Look-ups in named tables: a row name and a column name give one cell, copied from the table.

lesu =
	pel	biz	baruke	vopige	govoza	fimuzu	bep	zag	lag	bam
lazuv	49844	31565	54666	60439	76112	23036	59660	75337	82300	70338
robadas	76331	35041	45002	63889	54836	58140	86781	74919	64167	88477
sud	59379	24450	65647	90456	65894	41638	72395	67367	42410	70889
nodugin	71906	74771	71472	64949	57357	22295	77520	60487	53256	88567
fedeb	80419	90290	46815	58142	63593	63485	82476	78915	50063	71608

What is the lag of nodugin in lesu? 53256
What is the bep of fedeb in lesu? 82476
What is the baruke of robadas in lesu? 45002
What is the vopige of sud in lesu? 90456
What is the biz of nodugin in lesu? 74771
What is the fimuzu of lazuv in lesu? 23036
What is the zag of nodugin in lesu? 60487
What is the govoza of robadas in lesu? 54836

Table gipe
,fuvo,rek,dep,zeru,donoluv,fop,mot
kes,557,228,507,249,561,221,685
mefa,703,523,657,486,687,642,261
kovame,393,816,389,785,408,782,296
buvedir,605,409,606,448,592,435,786

donoluv of kes: 561
zeru of buvedir: 448
rek of kes: 228
fuvo of kovame: 393
fop of buvedir: 435
donoluv of buvedir: 592
Row with the largest fop: kovame

Table kapida
	fubu	kagonov	ruk	dutato	pim	kon	dekupug	nulu	lapetu	nen
pirus	231	167	164	98	124	135	139	141	214	174
soluzo	131	145	125	174	167	136	136	145	125	131
risapu	102	151	118	99	90	101	102	85	146	94
dul	132	133	143	165	161	155	154	158	123	148
samusu	251	179	160	86	116	122	127	129	234	171
rikilug	170	142	179	33	53	140	141	112	200	157
binudi	156	142	141	181	181	154	153	167	132	155
kupo	206	157	169	74	98	136	139	129	207	167

What is the ruk of dul in kapida?
143
What is the pim of samusu in kapida?
116
What is the dutato of kupo in kapida?
74
What is the nulu of risapu in kapida?
85
What is the lapetu of soluzo in kapida?
125
What is the nen of soluzo in kapida?
131
What is the dekupug of samusu in kapida?
127
What is the pim of risapu in kapida?
90
What is the kagonov of risapu in kapida?
151
What is the dekupug of dul in kapida?
154
What is the ruk of soluzo in kapida?
125
What is the fubu of soluzo in kapida?
131
What is the lapetu of samusu in kapida?
234
What is the dutato of soluzo in kapida?
174
What is the kon of dul in kapida?
155
What is the kon of samusu in kapida?
122
What is the nulu of dul in kapida?
158
What is the dekupug of rikilug in kapida?
141
What is the ruk of binudi in kapida?
141
What is the kon of soluzo in kapida?
136
Row with the largest nulu: binudi

lizi:
	ribe	guvufad	nati	sul	gitikar
tovo	0.472	0.738	0.501	0.650	0.183
nafibi	0.487	0.391	0.147	0.608	0.860
vofudu	0.481	0.359	0.526	0.359	0.392
fav	0.277	0.613	0.275	0.496	0.701

fav, sul -> 0.496
tovo, gitikar -> 0.183
fav, ribe -> 0.277
nafibi, sul -> 0.608
nafibi, gitikar -> 0.860
tovo, nati -> 0.501
nafibi, guvufad -> 0.391
vofudu, gitikar -> 0.392
tovo, ribe -> 0.472
vofudu, nati -> 0.526
vofudu, guvufad -> 0.359
nafibi, ribe -> 0.487
vofudu, ribe -> 0.481
fav, nati -> 0.275
vofudu, sul -> 0.359
fav, guvufad -> 0.613
fav, gitikar -> 0.701
tovo, sul -> 0.650
nafibi, nati -> 0.147

dusot =
fields: feruk, ditipim, kare, vudek, vifelos, lusesam, viv, mis, gigedel
pov: [-7985, -44638, 63986, -74389, -42365, -29093, -26536, -34436, 18204]
legufep: [-95043, -15106, -44941, 31546, -75634, 39507, -44243, 8869, -645]
moto: [-23438, 9453, -33862, 51178, 18867, 45311, -33804, -34073, -69947]
sesim: [35781, -38674, 22084, -77159, -58523, -39141, -18976, -57248, -85483]
zerena: [-28778, -22011, -30389, -95247, -41281, -26763, -4237, 11541, -36792]
kor: [10888, -69540, -37890, 11632, -19635, -7954, -8943, -25329, -51046]
vum: [-4132, -36603, -50144, -44893, -44102, -7117, -8932, -42375, 60382]
pap: [-42011, -24955, -42184, -42052, -40627, 5159, -32014, -33342, -753]

pov, mis => -34436
sesim, vifelos => -58523
pov, kare => 63986
legufep, vifelos => -75634
kor, vifelos => -19635
pap, gigedel => -753
pap, viv => -32014
legufep, viv => -44243
kor, viv => -8943
kor, vudek => 11632
pov, ditipim => -44638
legufep, kare => -44941
pov, gigedel => 18204
Which row has the largest kare? pov

movinez
|  | vepese | kivorag | bev | gov | bag | vovi | ser | bom | divur | nado |
|---|---|---|---|---|---|---|---|---|---|---|
| vib | 150 | 108 | 150 | 156 | 138 | 163 | 96 | 116 | 147 | 82 |
| zulugad | 173 | 101 | 148 | 138 | 163 | 152 | 93 | 115 | 147 | 58 |
| zefo | 143 | 83 | 186 | 137 | 160 | 161 | 108 | 124 | 169 | 118 |
| tumenik | 158 | 80 | 167 | 131 | 193 | 164 | 112 | 125 | 160 | 81 |
| guz | 152 | 109 | 147 | 128 | 157 | 149 | 111 | 127 | 143 | 79 |

zulugad, nado -> 58
zefo, kivorag -> 83
guz, nado -> 79
vib, divur -> 147
vib, bag -> 138
zulugad, bev -> 148
guz, kivorag -> 109
zefo, divur -> 169
zulugad, vovi -> 152
tumenik, ser -> 112
tumenik, bom -> 125
zulugad, gov -> 138
zefo, vepese -> 143
guz, bev -> 147
zulugad, divur -> 147
vib, bom -> 116
zulugad, kivorag -> 101
vib, gov -> 156
zefo, bev -> 186
Row with the largest vovi: tumenik

lipi:
          zer  burul  pugedi  bezigu  nogiv   vop   bup
kuzev    35.6   71.9    41.4    58.9   89.2  33.9  41.0
vak      56.6   54.4    20.8    40.9   42.7  24.0  41.1
guka     31.7   61.8    39.1    22.4   31.4  35.4  38.6
mebidut  43.9   31.9    29.7    48.0   43.1  46.7  25.1
tado     33.1   35.3    47.0    47.5   33.2  56.1  52.6
viz      34.6   26.4    58.3    33.9   69.7  30.1  63.6
lun      70.3   12.2    43.8    51.9    5.9  55.7  49.3
sofefol   4.6   74.2    68.9    29.9    8.9  40.2  47.2

bup of guka is 38.6
bup of mebidut is 25.1
vop of vak is 24.0
bezigu of vak is 40.9
pugedi of guka is 39.1
burul of guka is 61.8
pugedi of mebidut is 29.7
bezigu of kuzev is 58.9
pugedi of lun is 43.8
nogiv of mebidut is 43.1
burul of mebidut is 31.9
nogiv of lun is 5.9
bup of vak is 41.1
bup of tado is 52.6
bezigu of mebidut is 48.0
pugedi of kuzev is 41.4
nogiv of tado is 33.2

bupita.tsv
	mog	naf	pek
sevi	441	183	-486
dopagi	171	166	-653
zulanon	29	-349	-228
sil	-7	-326	-244
nav	-18	-190	-512
mut	-773	128	-293
kete	-373	-217	-505
duvofuz	562	322	100
vakekem	-227	269	133

pek of kete is -505
pek of sevi is -486
mog of vakekem is -227
naf of sevi is 183
naf of dopagi is 166
naf of nav is -190

nabubeg
|  | nedun | seve | rosi | ves | lik | rasuzov | dilo | nase |
|---|---|---|---|---|---|---|---|---|
| revuz | 177 | 186 | 155 | 178 | 181 | 164 | 193 | 154 |
| ruded | 174 | 240 | 154 | 189 | 130 | 124 | 133 | 120 |
| tak | 155 | 164 | 165 | 159 | 139 | 151 | 130 | 158 |
| gade | 142 | 179 | 162 | 155 | 78 | 115 | 51 | 133 |
| mirib | 189 | 202 | 108 | 197 | 138 | 130 | 153 | 102 |
| sudidu | 180 | 182 | 113 | 186 | 127 | 130 | 134 | 109 |

nedun of ruded: 174
nedun of tak: 155
nedun of mirib: 189
nase of sudidu: 109
dilo of tak: 130
ves of tak: 159
dilo of ruded: 133

Table ruk
	degem	zev	mup	tosap	nitel	tus	nok	peguda	mefufe	dudimiz
gudoga	13400	11197	52825	21402	-23369	21323	32951	14172	46922	15679
riz	-61399	-4717	65272	21513	-37914	21711	34305	-58366	44779	-55409
noki	33712	56728	-17324	21542	67547	21614	-1399	31337	11292	42028
lunag	74615	37645	37751	21660	71866	21512	-2663	72099	64208	21620
ran	-3682	14154	2013	21375	-23084	21419	43250	-2206	-15830	47088
mozad	63472	762	21060	21598	18262	21415	39336	64147	351	57788
pigez	48001	51733	10353	21381	30529	21297	8039	45655	38416	54964

gudoga, nitel => -23369
riz, zev => -4717
lunag, nok => -2663
pigez, nok => 8039
mozad, degem => 63472
gudoga, dudimiz => 15679
gudoga, mup => 52825
ran, mefufe => -15830
pigez, mefufe => 38416
lunag, mup => 37751

